Below is a small trained network, with its code and all its weights. Each question gives an input and a target symbol and asks what happens when units are switched off, that is, made to give their printed mean instead of their output.

import numpy as np


def w(rows, s, z=0):
    codes = np.array(rows[::2]) - 128.0
    scale = np.full(codes.shape[1], s)
    scale[-1] = z or s
    return codes * scale


def f(y):
    return y / 2 * (1 + np.tanh(0.7978845608 * (y + 0.044715 * y**3)))


def softmax(a):
    e = np.exp(a - a.max(-1, keepdims=True))
    return e / e.sum(-1, keepdims=True)


def log_softmax(a):
    a = a - a.max(-1, keepdims=True)
    return a - np.log(np.exp(a).sum(-1, keepdims=True))


def net(x, mask):
    ids = ['ΔΘΣαβγεζηλμξτ'.index(c) for c in x.split()]
    T = len(ids)
    res = E[ids] + P[:T]
    u = 0
    for l in range(2):
        q, k, v = (res @ M[l].T for M in (Q, K, V))
        z = softmax(np.where(np.tri(T) > 0, q @ k.T / 2**0.5, -1e9)) @ v
        res = res + np.where(mask[u], z, O[l][:, -1]) @ O[l][:, :-1]
        u += 1
        y = f(res @ A[l][:, :-1].T + A[l][:, -1])
        res = res + np.where(mask[u : u + 4], y, B[l][:, -1]) @ B[l][:, :-1]
        u += 4
    return log_softmax(res[-1] @ U[:, :-1].T + U[:, -1])


Q, K, V, O, A, B = {}, {}, {}, {}, {}, {}
E = w([
[121,104,106,139],'Δ',
[122,105,109,210],'Θ',
[123,137,92,252],'Σ',
[156,157,83,199],'α',
[161,110,130,69],'β',
[109,102,95,62],'γ',
[118,125,80,147],'ε',
[145,141,83,92],'ζ',
[69,106,81,240],'η',
[80,92,79,139],'λ',
[164,127,115,147],'μ',
[78,119,243,134],'ξ',
[94,144,60,190],'τ',
],0.017)
P = w([
[154,138,139,136],'0',
[173,64,96,161],'1',
[144,190,172,129],'2',
[187,48,58,157],'3',
[140,174,206,148],'4',
[204,124,6,106],'5',
[107,87,250,153],'6',
[42,177,41,87],'7',
],0.016)
Q[0] = w([
[169,159,1,105],'L0H1',
[98,254,148,106],'L0H1',
],0.0079)
K[0] = w([
[110,100,175,136],'L0H1',
[175,10,76,145],'L0H1',
],0.013)
V[0] = w([
[161,217,6,101],'L0H1',
[142,173,112,120],'L0H1',
],0.013)
O[0] = w([
[116,253,93,58,253],'L0H1',
[166,147,114,122,114],'L0H1',
],0.013,0.002)
A[0] = w([
[96,131,177,122,2],'L0N1',
[116,150,2,134,175],'L0N2',
[89,165,105,88,175],'L0N3',
[93,145,114,227,152],'L0N4',
],0.0087,0.0047)
B[0] = w([
[126,81,25,181,119],'L0N1',
[97,165,77,4,254],'L0N2',
[67,65,253,189,195],'L0N3',
[150,125,59,54,199],'L0N4',
],0.0041,0.0092)
Q[1] = w([
[89,246,250,232],'L1H1',
[170,178,217,124],'L1H1',
],0.012)
K[1] = w([
[190,65,8,62],'L1H1',
[198,144,44,116],'L1H1',
],0.011)
V[1] = w([
[76,45,171,5],'L1H1',
[5,135,47,193],'L1H1',
],0.015)
O[1] = w([
[254,117,140,67,56],'L1H1',
[85,24,102,26,255],'L1H1',
],0.016,0.0034)
A[1] = w([
[12,31,149,168,97],'L1N1',
[26,193,116,44,17],'L1N2',
[176,67,2,198,254],'L1N3',
[179,25,155,209,118],'L1N4',
],0.0059,0.009)
B[1] = w([
[244,157,139,165,250],'L1N1',
[183,55,40,241,219],'L1N2',
[119,117,254,81,240],'L1N3',
[57,224,3,103,170],'L1N4',
],0.0089,0.014)
U = w([
[128,202,80,158,92],'Δ',
[120,254,67,76,188],'Θ',
[120,131,210,167,227],'Σ',
[162,144,125,183,82],'α',
[206,174,99,102,80],'β',
[145,170,36,97,116],'γ',
[84,195,103,84,237],'ε',
[108,150,150,65,164],'ζ',
[176,106,155,150,38],'η',
[145,170,132,130,121],'λ',
[185,186,150,168,38],'μ',
[107,171,178,113,253],'ξ',
[72,212,167,136,222],'τ',
],0.0066,0.0038)

Each question gives the input, a string of symbols that net reads in full, and the target symbol t.
The units are the heads (2 rows each of Q, K, V and O) and the neurons (one row each of A and B). Each row of codes is followed by its name. A weight is (code - 128) times the scale printed after its matrix; where a second scale follows, it is the last column's (O, A, B and U).
mask holds one flag per unit, layer by layer, with each layer's heads first. A switched-off unit (its flag False) gives its mean, the last column of its rows in O or B, instead of its output. The means were averaged over made-up inputs and are rounded, as every weight is.
A unit's drop is (log p(t) with every unit on - log p(t) with that unit switched off) / (log p(t) with every unit on - log p(t) with every unit switched off).
The circuit of an input: a set's keep is (log p(t) with only the set's units on - log p(t) with every unit switched off) / (log p(t) with every unit on - log p(t) with every unit switched off). Starting from all 10 units, units are removed one at a time, each time the one whose removal leaves the highest keep (on an exact tie, the one counted first), for as long as the keep stays at least 0.8.
circuit, biggest first: the units of the circuit, biggest drop first
most important unit: the unit with the biggest drop
k most important neurons: the k neurons with the biggest drops, biggest first
k most important neurons of layer l: the k neurons of layer l with the biggest drops, biggest first
input α ζ Δ Θ Δ γ β Δ, target μ: most important unit -> L1H1
input Θ β τ λ ζ ζ τ, target Θ: 3 most important neurons -> [L0N2 L1N3 L1N1]
input ζ η λ τ τ, target γ: circuit, biggest first -> [L1H1 L1N3 L1N2]
input α γ ζ λ ζ β γ, target μ: 3 most important neurons -> [L0N2 L0N3 L1N4]
input τ τ τ α λ ζ τ α, target γ: circuit, biggest first -> [L1H1 L1N2 L0N2]
input ε Δ ζ ζ μ μ Θ, target τ: circuit, biggest first -> [L0N3 L1H1 L0H1]
input γ Δ τ Σ β, target α: 3 most important neurons -> [L1N2 L1N1 L1N3]
input ζ γ Θ, target β: 2 most important neurons -> [L0N2 L0N3]
input μ μ Δ, target τ: 2 most important neurons -> [L1N2 L1N1]
input μ λ Δ ε Σ μ, target α: 3 most important neurons -> [L1N1 L1N2 L0N2]
input β α Δ γ γ γ Σ λ, target α: 2 most important neurons -> [L1N1 L1N2]
input α η Σ ζ, target α: circuit, biggest first -> [L1H1 L1N2 L1N1]
input Θ μ μ, target τ: circuit, biggest first -> [L1H1 L1N2 L1N1]
input β ζ γ τ ζ α Θ α, target Σ: most important unit -> L0H1
input τ λ λ τ Θ Θ, target Σ: circuit, biggest first -> [L0H1 L1N3]
input ζ α ζ ε β β η, target μ: 2 most important neurons of layer 0 -> [L0N3 L0N2]
input ε ζ μ, target Θ: 3 most important neurons -> [L1N3 L1N2 L1N1]
input τ ε α η, target Δ: circuit, biggest first -> [L1H1 L0H1 L1N2]
input α ζ λ, target Θ: 4 most important neurons -> [L1N3 L0N2 L1N2 L1N1]
input ζ τ β, target γ: most important unit -> L1H1
